Below are the code and all the weights of a small trained network. Each question names an input and a target symbol and asks about switching units off, where a switched-off unit gives its printed mean instead of its output.

import numpy as np


def w(rows, s, z=0):
    codes = np.array(rows[::2]) - 128.0
    scale = np.full(codes.shape[1], s)
    scale[-1] = z or s
    return codes * scale


def norm(h):
    return h / np.sqrt((h * h).mean(-1, keepdims=True) + 1e-5)


def softmax(a):
    e = np.exp(a - a.max(-1, keepdims=True))
    return e / e.sum(-1, keepdims=True)


def log_softmax(a):
    a = a - a.max(-1, keepdims=True)
    return a - np.log(np.exp(a).sum(-1, keepdims=True))


def net(x, mask):
    ids = ['ΘΛΠΦΨΩαβγεηξσ'.index(c) for c in x.split()]
    T = len(ids)
    res = E[ids] + P[:T]
    u = 0
    for l in range(3):
        r = norm(res)
        for j in range(2):
            rows = slice(3 * j, 3 * j + 3)
            q, k, v = (r @ M[l][rows].T for M in (Q, K, V))
            z = softmax(np.where(np.tri(T) > 0, q @ k.T / 3**0.5, -1e9)) @ v
            o = O[l][rows]
            res = res + np.where(mask[u + j], z, o[:, -1]) @ o[:, :-1]
        u += 2
    return log_softmax(norm(res)[-1] @ U[:, :-1].T + U[:, -1])


Q, K, V, O = {}, {}, {}, {}
E = w([
[142,163,75,114,104,181,146],'Θ',
[115,147,105,137,104,197,130],'Λ',
[143,88,185,155,187,132,113],'Π',
[52,83,133,45,201,156,136],'Φ',
[119,125,139,117,107,174,175],'Ψ',
[87,182,153,139,106,110,127],'Ω',
[50,126,140,169,124,135,98],'α',
[122,126,27,163,127,133,156],'β',
[108,76,61,161,152,176,124],'γ',
[117,149,56,131,184,190,179],'ε',
[83,50,92,113,74,91,148],'η',
[116,195,128,109,183,121,72],'ξ',
[145,95,116,121,97,163,7],'σ',
],0.02)
P = w([
[97,208,137,135,22,218,100],'0',
[105,210,97,176,49,225,102],'1',
[116,196,96,176,67,197,109],'2',
[119,181,100,174,98,175,132],'3',
[121,166,95,172,128,158,144],'4',
[121,148,93,162,157,144,159],'5',
[117,128,89,138,188,101,167],'6',
[107,112,108,129,213,98,179],'7',
[97,77,129,112,254,107,191],'8',
],0.008)
Q[0] = w([
[25,89,100,187,153,192,173],'L0H1',
[161,90,142,68,75,86,153],'L0H1',
[180,53,142,136,85,66,48],'L0H1',
[252,94,200,189,143,72,148],'L0H2',
[51,129,112,138,158,163,133],'L0H2',
[120,134,117,156,107,161,141],'L0H2',
],0.019)
K[0] = w([
[186,103,138,178,186,40,195],'L0H1',
[53,158,117,125,54,150,187],'L0H1',
[155,117,108,8,61,122,93],'L0H1',
[49,149,71,66,72,166,93],'L0H2',
[180,84,160,147,146,70,114],'L0H2',
[120,107,132,106,153,117,126],'L0H2',
],0.017)
V[0] = w([
[31,220,131,122,60,125,164],'L0H1',
[246,174,126,72,185,139,160],'L0H1',
[36,177,83,203,184,168,161],'L0H1',
[139,41,202,67,129,68,184],'L0H2',
[246,138,155,138,101,151,47],'L0H2',
[154,112,254,248,244,122,179],'L0H2',
],0.011)
O[0] = w([
[41,158,198,231,142,68,168,158],'L0H1',
[217,187,114,47,106,87,166,74],'L0H1',
[168,73,226,228,120,196,109,250],'L0H1',
[19,163,137,49,171,70,165,29],'L0H2',
[114,218,72,92,35,175,119,94],'L0H2',
[81,162,2,127,246,191,156,128],'L0H2',
],0.0081,0.015)
Q[1] = w([
[79,136,226,164,205,145,124],'L1H1',
[106,227,80,89,100,110,170],'L1H1',
[162,117,141,97,104,140,149],'L1H1',
[206,78,206,148,137,74,122],'L1H2',
[153,72,102,6,62,126,183],'L1H2',
[107,127,107,165,181,103,185],'L1H2',
],0.015)
K[1] = w([
[201,4,62,132,146,65,189],'L1H1',
[53,81,193,114,40,190,144],'L1H1',
[95,136,137,61,130,130,118],'L1H1',
[216,54,70,104,234,120,60],'L1H2',
[126,72,137,18,67,216,200],'L1H2',
[97,73,185,159,164,92,97],'L1H2',
],0.012)
V[1] = w([
[121,200,122,84,128,180,136],'L1H1',
[77,82,85,155,52,140,204],'L1H1',
[208,106,39,190,129,35,78],'L1H1',
[150,101,194,122,83,59,205],'L1H2',
[154,220,154,199,233,73,5],'L1H2',
[210,131,172,103,89,135,104],'L1H2',
],0.015)
O[1] = w([
[43,193,144,185,191,147,176,1],'L1H1',
[152,40,163,188,131,76,129,133],'L1H1',
[163,93,142,102,25,200,196,162],'L1H1',
[222,161,42,143,126,108,124,149],'L1H2',
[109,138,181,6,60,180,215,248],'L1H2',
[105,188,73,147,103,129,135,216],'L1H2',
],0.012,0.0097)
Q[2] = w([
[162,130,81,193,157,97,138],'L2H1',
[133,92,90,93,96,157,132],'L2H1',
[216,4,188,136,182,135,93],'L2H1',
[167,61,239,91,89,115,130],'L2H2',
[77,75,122,161,172,132,200],'L2H2',
[139,133,168,181,222,32,134],'L2H2',
],0.018)
K[2] = w([
[119,56,129,119,60,96,109],'L2H1',
[149,144,97,34,124,110,128],'L2H1',
[104,49,60,153,149,122,245],'L2H1',
[206,63,128,103,114,254,141],'L2H2',
[51,114,146,120,184,109,181],'L2H2',
[85,86,168,248,96,181,172],'L2H2',
],0.015)
V[2] = w([
[165,175,195,202,221,151,202],'L2H1',
[215,172,87,109,162,192,47],'L2H1',
[75,110,75,138,177,211,59],'L2H1',
[161,157,207,103,51,98,58],'L2H2',
[142,80,2,158,97,184,37],'L2H2',
[58,70,87,76,91,123,75],'L2H2',
],0.023)
O[2] = w([
[130,174,73,84,164,217,4,98],'L2H1',
[155,111,243,17,95,175,101,145],'L2H1',
[31,62,171,84,140,155,140,75],'L2H1',
[77,150,81,29,168,164,220,254],'L2H2',
[83,122,56,118,128,72,29,249],'L2H2',
[96,176,20,100,61,166,137,101],'L2H2',
],0.017,0.014)
U = w([
[242,32,82,143,70,148,163,8],'Θ',
[165,205,95,131,228,89,90,208],'Λ',
[29,113,142,208,183,198,135,171],'Π',
[125,178,162,66,119,199,224,193],'Φ',
[114,110,120,44,255,71,154,160],'Ψ',
[226,82,188,114,178,176,64,91],'Ω',
[92,9,114,89,66,148,104,66],'α',
[170,182,119,121,111,83,124,138],'β',
[2,205,43,76,58,117,146,114],'γ',
[136,138,108,117,110,133,102,60],'ε',
[145,228,61,149,198,138,165,149],'η',
[159,201,69,147,91,182,91,41],'ξ',
[122,88,122,188,126,15,192,254],'σ',
],0.0095,0.0037)

Each question gives the input, a string of symbols that net reads in full, and the target symbol t.
The units are the heads (3 rows each of Q, K, V and O). Each row of codes is followed by its name. A weight is (code - 128) times the scale printed after its matrix; where a second scale follows, it is the last column's (O and U).
mask holds one flag per head, layer by layer. A switched-off head (its flag False) gives its mean, the last column of its rows in O, instead of its output. The means were averaged over made-up inputs and are rounded, as every weight is.
A unit's drop is (log p(t) with every unit on - log p(t) with that unit switched off) / (log p(t) with every unit on - log p(t) with every unit switched off).
The circuit of an input: a set's keep is (log p(t) with only the set's units on - log p(t) with every unit switched off) / (log p(t) with every unit on - log p(t) with every unit switched off). Starting from all 6 units, units are removed one at a time, each time the one whose removal leaves the highest keep (on an exact tie, the one counted first), for as long as the keep stays at least 0.8.
circuit, biggest first: the units of the circuit, biggest drop first
most important unit: the unit with the biggest drop
heads that matter: for each layer, one digit per head in row order, 1 if its drop is at least 0.15 and else 0, layers parted by /
input Φ α Φ Ψ α, target Π: heads that matter => 10 / 00 / 10
input ε γ Φ Ψ Ψ ξ α, target Φ: circuit, biggest first => (L1H2)
input Π η α Φ Ψ Λ η, target Π: circuit, biggest first => (L0H2; L1H1; L1H2)
input Ψ σ η α α Π α η γ, target Ψ: heads that matter => 11 / 11 / 10
input ξ ξ α γ σ Φ σ Ψ, target γ: circuit, biggest first => (L2H2; L0H1)
input Θ η ξ α γ Ψ ε σ Φ, target γ: heads that matter => 10 / 10 / 01
input Φ ξ α, target Φ: heads that matter => 00 / 00 / 01
input α β α α Ω Θ η γ, target σ: heads that matter => 00 / 00 / 10
input α α σ ξ ξ η, target Φ: heads that matter => 00 / 01 / 01
input Λ Λ Ω α ε σ Ψ β, target γ: circuit, biggest first => (L0H1; L2H2)
input ξ Ψ η, target Φ: circuit, biggest first => (L2H2; L1H2)
input Φ Φ ε Ω Φ, target Ω: heads that matter => 10 / 00 / 11
input Ω ξ Φ γ ε γ β η, target σ: heads that matter => 11 / 00 / 10
input η Π Θ ξ, target η: most important unit => L0H2
input Ω ε Φ η ε Φ, target σ: heads that matter => 10 / 01 / 10
input Φ ξ α Φ β ε, target Ω: heads that matter => 11 / 00 / 01
input γ Φ η η β, target σ: heads that matter => 10 / 00 / 10
input Λ γ ξ α α α Ψ Ω, target Π: heads that matter => 11 / 00 / 10
input ε Ω α σ Ψ, target γ: heads that matter => 00 / 00 / 01
input α Π Φ α η ξ, target α: heads that matter => 11 / 01 / 11
input Θ η α, target σ: circuit, biggest first => (L2H1)
input Φ Λ ε Θ Θ η Φ α, target σ: circuit, biggest first => (L2H1; L0H1)
input Ψ ε Ψ Φ, target Ω: circuit, biggest first => (L0H1; L2H1; L2H2)
input Φ ε Π, target Φ: circuit, biggest first => (L0H1; L0H2; L2H2)
input Ψ ξ β α β Φ, target Θ: circuit, biggest first => (L1H1; L2H1)
input Φ Ψ Φ, target Λ: circuit, biggest first => (L2H1; L0H1; L1H1)
input α Φ β Φ α, target Θ: circuit, biggest first => (L1H1)
